Here is a tiny trained network, its code and every weight. The questions are about switching its units off for an input and a class, where a switched-off unit gives its printed mean instead of its output.

import numpy as np


def w(rows, s, z=0):
    codes = np.array(rows[::2]) - 128.0
    scale = np.full(codes.shape[1], s)
    scale[-1] = z or s
    return codes * scale


def norm(h):
    return h / np.sqrt((h * h).mean(-1, keepdims=True) + 1e-5)


def f(y):
    return np.maximum(y, 0)


def log_softmax(a):
    a = a - a.max(-1, keepdims=True)
    return a - np.log(np.exp(a).sum(-1, keepdims=True))


def net(x, mask):
    res = np.array(x, float).reshape(1, 8) / 4 @ E
    u = 0
    for l in range(2):
        y = f(norm(res) @ A[l][:, :-1].T + A[l][:, -1])
        res = res + np.where(mask[u : u + 11], y, B[l][:, -1]) @ B[l][:, :-1]
        u += 11
    return log_softmax(norm(res)[-1] @ U[:, :-1].T + U[:, -1])


A, B = {}, {}
E = w([
[119,178,156,215,27,47,123,44,142],'x0',
[138,186,146,191,111,129,91,44,92],'x1',
[152,192,254,38,124,48,167,111,109],'x2',
[61,170,162,111,147,130,156,126,104],'x3',
[198,133,209,134,90,160,84,114,98],'x4',
[123,82,132,129,108,170,49,151,108],'x5',
[55,56,215,121,87,81,156,185,172],'x6',
[200,208,108,79,197,153,145,123,137],'x7',
],0.0077)
A[0] = w([
[142,169,123,68,112,166,137,131,100,63],'0.n1',
[222,160,186,95,138,131,106,99,64,24],'0.n2',
[69,141,172,96,123,65,161,86,72,106],'0.n3',
[226,161,158,101,122,124,147,92,69,54],'0.n4',
[161,163,148,107,174,161,123,122,65,102],'0.n5',
[155,134,122,137,2,92,139,131,128,24],'0.n6',
[140,108,169,145,67,177,60,159,103,13],'0.n7',
[104,111,165,121,159,125,177,174,169,107],'0.n8',
[150,178,115,178,128,93,127,45,118,1],'0.n9',
[147,128,111,170,69,95,99,83,180,108],'0.n10',
[140,73,20,88,135,186,108,110,121,121],'0.n11',
],0.0098,0.0053)
B[0] = w([
[146,146,108,142,76,101,51,145,182,154],'0.n1',
[252,193,138,61,117,88,2,116,158,190],'0.n2',
[139,201,155,113,94,116,195,132,91,215],'0.n3',
[192,178,132,60,155,101,43,112,185,192],'0.n4',
[182,126,153,181,120,77,143,144,174,183],'0.n5',
[161,99,109,144,93,57,115,171,194,175],'0.n6',
[163,77,179,139,108,171,113,124,20,169],'0.n7',
[126,145,165,80,186,101,142,146,113,200],'0.n8',
[113,139,110,140,190,201,132,38,149,181],'0.n9',
[116,88,138,167,153,119,175,112,147,200],'0.n10',
[114,188,140,141,144,88,120,168,125,253],'0.n11',
],0.0092,0.0069)
A[1] = w([
[112,158,75,153,140,188,102,15,120,51],'1.n1',
[142,115,147,233,98,99,125,48,155,120],'1.n2',
[119,129,31,125,192,123,152,245,118,151],'1.n3',
[102,105,140,177,79,86,139,112,182,15],'1.n4',
[124,82,134,72,188,139,127,222,172,87],'1.n5',
[168,86,151,138,39,202,109,141,71,3],'1.n6',
[139,118,157,187,70,94,145,133,183,14],'1.n7',
[179,156,131,141,136,119,165,166,147,179],'1.n8',
[135,152,32,178,169,151,113,159,124,74],'1.n9',
[146,64,197,150,80,196,99,126,56,70],'1.n10',
[111,172,3,212,162,163,103,130,130,124],'1.n11',
],0.011,0.0059)
B[1] = w([
[86,208,107,210,240,255,186,102,161,168],'1.n1',
[77,61,103,190,211,133,185,91,181,203],'1.n2',
[192,82,114,85,74,180,82,214,165,254],'1.n3',
[205,93,98,93,83,82,103,89,208,157],'1.n4',
[74,97,107,162,200,187,182,56,174,214],'1.n5',
[119,83,235,149,119,112,127,162,8,152],'1.n6',
[156,64,3,125,61,32,120,74,146,157],'1.n7',
[59,55,143,170,110,116,116,107,97,213],'1.n8',
[70,170,101,81,10,106,89,146,28,194],'1.n9',
[147,128,249,246,140,98,48,205,50,169],'1.n10',
[155,209,64,61,68,204,126,104,6,230],'1.n11',
],0.0088,0.0096)
U = w([
[253,230,169,59,166,101,7,81,199,193],'0',
[124,153,19,60,29,240,42,221,39,143],'1',
[28,198,220,51,113,71,205,124,94,38],'2',
[76,196,40,210,193,233,154,28,125,226],'3',
[54,37,117,59,201,207,159,220,211,114],'4',
[127,14,85,216,35,26,128,50,202,3],'5',
[132,51,219,220,99,134,12,185,11,81],'6',
],0.014,0.004)

Each question gives the input, the list of numbers given to net, and the class t.
The units are the neurons (one row each of A and B). Each row of codes is followed by its name. A weight is (code - 128) times the scale printed after its matrix; where a second scale follows, it is the last column's (A, B and U).
mask holds one flag per neuron, layer by layer. A switched-off neuron (its flag False) gives its mean, the last column of its row in B, instead of its output. The means were averaged over made-up inputs and are rounded, as every weight is.
A unit's drop is (log p(t) with every unit on - log p(t) with that unit switched off) / (log p(t) with every unit on - log p(t) with every unit switched off).
The circuit of an input: a set's keep is (log p(t) with only the set's units on - log p(t) with every unit switched off) / (log p(t) with every unit on - log p(t) with every unit switched off). Starting from the 12 units with the biggest drops (on a tie, the unit counted first), units are removed one at a time, each time the one whose removal leaves the highest keep (on an exact tie, the one counted first), for as long as the keep stays at least 0.8.
units of the circuit, in order: the units of the circuit, biggest drop first
unit that matters most: the unit with the biggest drop
k most important neurons: the k neurons with the biggest drops, biggest first
top k neurons in layer l: the k neurons of layer l with the biggest drops, biggest first
drop of u: that unit's drop, to one decimal
input [1,-7,-4,4,3,-2,1,-6], class 4: unit that matters most	0.n8
input [-6,7,-3,7,3,5,-8,5], class 0: 2 most important neurons	(0.n2, 0.n5)
input [-4,1,-6,-1,7,4,-7,-3], class 6: top 2 neurons in layer 1	(1.n10, 1.n6)
input [-1,7,8,-3,-6,7,5,-6], class 2: top 2 neurons in layer 1	(1.n3, 1.n8)
input [-5,7,-7,8,1,-7,-6,7], class 1: top 2 neurons in layer 1	(1.n11, 1.n9)
input [-2,-3,3,0,-3,6,4,-5], class 4: 2 most important neurons	(1.n5, 0.n8)
input [4,8,2,-4,0,-1,-7,4], class 3: 3 most important neurons	(0.n9, 1.n1, 1.n3)
input [-8,-8,1,1,5,7,-4,-4], class 6: units of the circuit, in order	(0.n7, 1.n10)
input [-1,4,1,7,-2,-2,-4,4], class 0: top 2 neurons in layer 1	(1.n5, 1.n2)
input [-4,1,-5,-6,8,-4,-1,2], class 0: units of the circuit, in order	(0.n2, 0.n4)
input [2,8,4,-5,-6,2,2,0], class 3: top 2 neurons in layer 0	(0.n9, 0.n5)
input [-1,4,-1,2,-3,-1,1,7], class 1: top 3 neurons in layer 0	(0.n10, 0.n3, 0.n7)
input [-1,4,-5,-1,-1,-8,6,1], class 5: 2 most important neurons	(0.n9, 1.n4)
input [6,-5,6,6,3,0,4,-8], class 5: units of the circuit, in order	(1.n7)
input [6,-1,-5,4,4,2,5,-8], class 5: 2 most important neurons	(0.n6, 1.n7)
input [6,-7,4,-8,6,4,6,-4], class 5: 2 most important neurons	(0.n6, 1.n7)
input [4,-3,-7,-3,-4,-4,-6,-1], class 1: drop of 1.n11	0.2
input [-5,3,-6,3,0,-4,-6,1], class 1: drop of 1.n2	0.0
input [-8,4,7,4,4,-2,-1,-7], class 0: drop of 0.n2	0.2
input [-6,6,4,3,-1,2,1,-2], class 0: units of the circuit, in order	(0.n2)
input [4,1,-2,2,2,1,-2,-7], class 5: top 2 neurons in layer 0	(0.n6, 0.n10)
